Here is a tiny trained network, its code and every weight. The questions are about switching its units off for an input and a class, where a switched-off unit gives its printed mean instead of its output.

import numpy as np


def w(rows, s, z=0):
    codes = np.array(rows[::2]) - 128.0
    scale = np.full(codes.shape[1], s)
    scale[-1] = z or s
    return codes * scale


def f(y):
    return np.maximum(y, 0)


def log_softmax(a):
    a = a - a.max(-1, keepdims=True)
    return a - np.log(np.exp(a).sum(-1, keepdims=True))


def net(x, mask):
    res = np.array(x, float).reshape(1, 2) / 4 @ E
    y = f(res @ A[0][:, :-1].T + A[0][:, -1])
    res = res + np.where(mask, y, B[0][:, -1]) @ B[0][:, :-1]
    return log_softmax(res[-1] @ U[:, :-1].T + U[:, -1])


A, B = {}, {}
E = w([
[247,111,57,109,199,132,206,124],'x0',
[62,111,165,169,197,141,226,115],'x1',
],0.011)
A[0] = w([
[71,156,133,126,117,113,121,125,65],'n0',
[141,129,139,132,127,122,128,124,238],'n1',
[168,123,145,133,122,140,86,114,100],'n2',
[92,137,148,119,116,121,104,109,115],'n3',
[119,133,145,127,137,134,139,120,130],'n4',
[108,136,118,136,131,121,161,121,79],'n5',
[68,115,143,122,105,132,94,138,60],'n6',
[83,100,137,150,121,133,83,149,96],'n7',
[156,165,115,127,100,120,120,116,96],'n8',
[188,128,127,98,99,123,59,135,102],'n9',
[164,125,108,123,139,132,158,132,61],'n10',
[124,129,120,119,127,132,128,135,255],'n11',
[185,116,115,144,115,132,41,129,73],'n12',
[141,130,117,111,109,110,123,153,83],'n13',
[221,121,120,126,152,123,181,131,77],'n14',
[138,120,114,141,123,109,110,141,99],'n15',
[50,128,153,135,170,140,250,127,58],'n16',
[153,131,136,108,122,128,96,124,81],'n17',
],0.026,0.015)
B[0] = w([
[150,162,138,118,140,129,100,113,168],'n0',
[79,116,133,141,114,136,209,141,196],'n1',
[136,120,114,120,110,135,113,132,156],'n2',
[146,158,129,124,133,118,141,113,176],'n3',
[122,108,134,127,121,128,123,124,150],'n4',
[138,117,114,123,119,142,115,130,146],'n5',
[157,176,136,100,128,125,101,113,184],'n6',
[133,144,161,127,171,140,126,121,181],'n7',
[140,117,110,134,117,123,111,125,154],'n8',
[123,99,116,127,120,121,76,150,207],'n9',
[143,159,149,114,142,127,100,109,166],'n10',
[101,107,112,144,98,125,253,134,207],'n11',
[127,98,116,144,138,131,80,133,190],'n12',
[135,133,117,122,119,119,102,146,143],'n13',
[152,190,159,109,152,130,114,105,225],'n14',
[129,109,131,142,141,132,118,116,139],'n15',
[129,82,99,141,118,126,57,151,254],'n16',
[129,103,131,144,136,143,107,118,150],'n17',
],0.055,0.024)
U = w([
[165,51,70,152,135,123,24,174,71],'0',
[217,245,198,83,195,126,96,67,39],'1',
[88,109,124,166,113,121,218,154,253],'2',
],0.011,0.006)

Each question gives the input, the list of numbers given to net, and the class t.
The units are the neurons (one row each of A and B). Each row of codes is followed by its name. A weight is (code - 128) times the scale printed after its matrix; where a second scale follows, it is the last column's (A, B and U).
mask holds one flag per neuron, in row order. A switched-off neuron (its flag False) gives its mean, the last column of its row in B, instead of its output. The means were averaged over made-up inputs and are rounded, as every weight is.
A unit's drop is (log p(t) with every unit on - log p(t) with that unit switched off) / (log p(t) with every unit on - log p(t) with every unit switched off).
The circuit of an input: a set's keep is (log p(t) with only the set's units on - log p(t) with every unit switched off) / (log p(t) with every unit on - log p(t) with every unit switched off). Starting from the 12 units with the biggest drops (on a tie, the unit counted first), units are removed one at a time, each time the one whose removal leaves the highest keep (on an exact tie, the one counted first), for as long as the keep stays at least 0.8.
units of the circuit, in order: the units of the circuit, biggest drop first
most important unit: the unit with the biggest drop
top k neurons: the k neurons with the biggest drops, biggest first
drop of u: that unit's drop, to one decimal
input [-3,3], class 2: top 2 neurons : (n14 n9)
input [-7,-5], class 1: most important unit : n16
input [3,3], class 2: units of the circuit, in order : (n9 n6)
input [4,3], class 1: top 2 neurons : (n14 n9)
input [4,-3], class 1: top 2 neurons : (n16 n14)
input [-7,-6], class 1: top 4 neurons : (n16 n6 n7 n3)
input [-4,-2], class 1: top 2 neurons : (n16 n6)
input [1,-2], class 2: drop of n16 : 0.2
input [-5,-1], class 1: drop of n16 : 0.0
input [1,-3], class 2: drop of n16 : 1.0
input [-3,-1], class 2: drop of n14 : 0.8
